Below are the code and all the weights of a small trained network. Each question names an input and a class and asks about switching units off, where a switched-off unit gives its printed mean instead of its output.

import numpy as np


def w(rows, s, z=0):
    codes = np.array(rows[::2]) - 128.0
    scale = np.full(codes.shape[1], s)
    scale[-1] = z or s
    return codes * scale


def norm(h):
    return h / np.sqrt((h * h).mean(-1, keepdims=True) + 1e-5)


def f(y):
    return y / 2 * (1 + np.tanh(0.7978845608 * (y + 0.044715 * y**3)))


def log_softmax(a):
    a = a - a.max(-1, keepdims=True)
    return a - np.log(np.exp(a).sum(-1, keepdims=True))


def net(x, mask):
    res = np.array(x, float).reshape(1, 2) / 4 @ E
    u = 0
    for l in range(2):
        y = f(norm(res) @ A[l][:, :-1].T + A[l][:, -1])
        res = res + np.where(mask[u : u + 14], y, B[l][:, -1]) @ B[l][:, :-1]
        u += 14
    return log_softmax(norm(res)[-1] @ U[:, :-1].T + U[:, -1])


A, B = {}, {}
E = w([
[240,195,121,167,37,87,112,54],'x0',
[119,253,127,4,87,150,194,191],'x1',
],0.0058)
A[0] = w([
[150,105,155,103,117,91,98,178,3],'0.n0',
[87,104,122,165,154,207,197,185,89],'0.n1',
[120,149,79,158,145,141,153,127,126],'0.n2',
[120,102,172,130,68,140,172,159,45],'0.n3',
[195,123,204,137,75,120,182,124,64],'0.n4',
[108,110,180,109,156,62,139,146,27],'0.n5',
[86,206,202,56,50,138,249,170,191],'0.n6',
[217,107,82,70,95,129,124,96,60],'0.n7',
[95,166,187,98,136,113,75,80,112],'0.n8',
[59,63,191,135,149,213,169,232,121],'0.n9',
[116,85,197,111,101,97,206,115,28],'0.n10',
[112,153,212,114,4,48,109,16,110],'0.n11',
[114,141,184,129,161,94,217,73,11],'0.n12',
[64,82,79,203,108,73,106,89,107],'0.n13',
],0.0035,0.0049)
B[0] = w([
[36,179,96,158,25,119,2,138,94],'0.n0',
[137,215,63,189,120,87,113,146,133],'0.n1',
[119,151,148,134,154,89,130,109,127],'0.n2',
[58,136,141,130,73,88,23,88,101],'0.n3',
[61,109,48,111,133,182,99,109,121],'0.n4',
[76,128,77,111,18,136,63,50,99],'0.n5',
[164,24,202,193,151,113,89,118,253],'0.n6',
[7,137,23,149,166,118,127,141,121],'0.n7',
[112,115,112,163,101,219,179,140,122],'0.n8',
[174,199,15,160,150,137,147,37,179],'0.n9',
[65,163,108,143,54,156,29,132,97],'0.n10',
[91,155,22,176,209,193,124,176,174],'0.n11',
[28,153,119,130,41,105,91,74,95],'0.n12',
[130,149,251,122,88,55,202,200,145],'0.n13',
],0.0039,0.0049)
A[1] = w([
[111,108,79,159,164,162,79,84,140],'1.n0',
[110,166,187,57,88,125,129,153,40],'1.n1',
[142,123,143,152,93,145,99,102,152],'1.n2',
[154,134,105,134,172,124,147,185,161],'1.n3',
[114,185,171,24,84,140,135,187,4],'1.n4',
[2,113,78,66,164,142,119,155,41],'1.n5',
[125,180,141,78,124,121,181,138,153],'1.n6',
[35,126,80,106,143,135,129,136,8],'1.n7',
[132,106,187,121,137,152,141,161,32],'1.n8',
[94,96,173,119,164,124,142,142,62],'1.n9',
[155,154,124,119,63,124,126,81,103],'1.n10',
[148,197,85,139,42,110,90,98,43],'1.n11',
[61,113,140,120,136,147,84,124,57],'1.n12',
[182,126,139,128,153,93,169,87,80],'1.n13',
],0.0092,0.0026)
B[1] = w([
[108,148,185,94,70,99,123,119,192],'1.n0',
[153,47,171,147,162,99,91,103,189],'1.n1',
[32,155,151,93,144,106,149,163,160],'1.n2',
[152,130,115,91,79,109,127,148,254],'1.n3',
[116,22,190,133,96,89,93,109,246],'1.n4',
[132,255,49,188,138,149,159,124,208],'1.n5',
[113,55,194,198,117,86,72,74,227],'1.n6',
[152,166,50,155,145,174,134,88,149],'1.n7',
[106,142,89,119,113,111,155,108,169],'1.n8',
[133,199,122,147,72,123,114,123,188],'1.n9',
[51,158,101,154,164,135,162,175,184],'1.n10',
[87,177,27,167,202,156,174,143,201],'1.n11',
[201,143,120,151,67,119,134,118,118],'1.n12',
[87,143,109,62,114,168,125,153,255],'1.n13',
],0.0067,0.0045)
U = w([
[110,27,222,188,131,57,117,105,204],'0',
[105,241,12,194,162,125,163,127,206],'1',
[162,137,125,2,76,134,151,176,226],'2',
[138,133,117,111,135,162,88,108,11],'3',
[143,133,116,110,139,153,94,106,16],'4',
[126,135,114,106,136,158,75,106,32],'5',
[146,128,115,110,139,170,90,102,17],'6',
[138,142,128,116,135,172,72,115,1],'7',
],0.016,0.005)

Each question gives the input, the list of numbers given to net, and the class t.
The units are the neurons (one row each of A and B). Each row of codes is followed by its name. A weight is (code - 128) times the scale printed after its matrix; where a second scale follows, it is the last column's (A, B and U).
mask holds one flag per neuron, layer by layer. A switched-off neuron (its flag False) gives its mean, the last column of its row in B, instead of its output. The means were averaged over made-up inputs and are rounded, as every weight is.
A unit's drop is (log p(t) with every unit on - log p(t) with that unit switched off) / (log p(t) with every unit on - log p(t) with every unit switched off).
The circuit of an input: a set's keep is (log p(t) with only the set's units on - log p(t) with every unit switched off) / (log p(t) with every unit on - log p(t) with every unit switched off). Starting from the 12 units with the biggest drops (on a tie, the unit counted first), units are removed one at a time, each time the one whose removal leaves the highest keep (on an exact tie, the one counted first), for as long as the keep stays at least 0.8.
units of the circuit, in order: the units of the circuit, biggest drop first
unit that matters most: the unit with the biggest drop
top k neurons: the k neurons with the biggest drops, biggest first
top k neurons in layer l: the k neurons of layer l with the biggest drops, biggest first
drop when u is switched off: that unit's drop, to one decimal
input [7,8], class 0: units of the circuit, in order : [1.n4 1.n6]
input [-7,-6], class 1: units of the circuit, in order : [0.n6 1.n5]
input [7,6], class 1: unit that matters most : 1.n11
input [4,-3], class 1: top 3 neurons in layer 1 : [1.n4 1.n6 1.n3]
input [6,6], class 0: top 3 neurons : [0.n9 1.n6 1.n4]
input [-3,-3], class 2: top 2 neurons in layer 1 : [1.n6 1.n4]
input [1,-3], class 2: top 3 neurons in layer 1 : [1.n6 1.n4 1.n13]
input [-4,-3], class 1: top 3 neurons : [0.n6 1.n4 1.n6]
input [0,1], class 2: top 2 neurons : [1.n6 1.n4]
input [-3,-2], class 2: top 2 neurons : [0.n9 0.n11]
input [2,-3], class 2: top 3 neurons : [1.n6 0.n6 1.n13]
input [3,2], class 2: top 4 neurons : [0.n6 0.n9 1.n5 1.n11]
input [1,2], class 2: top 3 neurons : [0.n6 1.n5 1.n11]
input [-2,-3], class 2: drop when 0.n6 is switched off : 0.6
input [7,-5], class 1: drop when 0.n6 is switched off : 0.8
input [7,7], class 0: drop when 0.n9 is switched off : 0.9
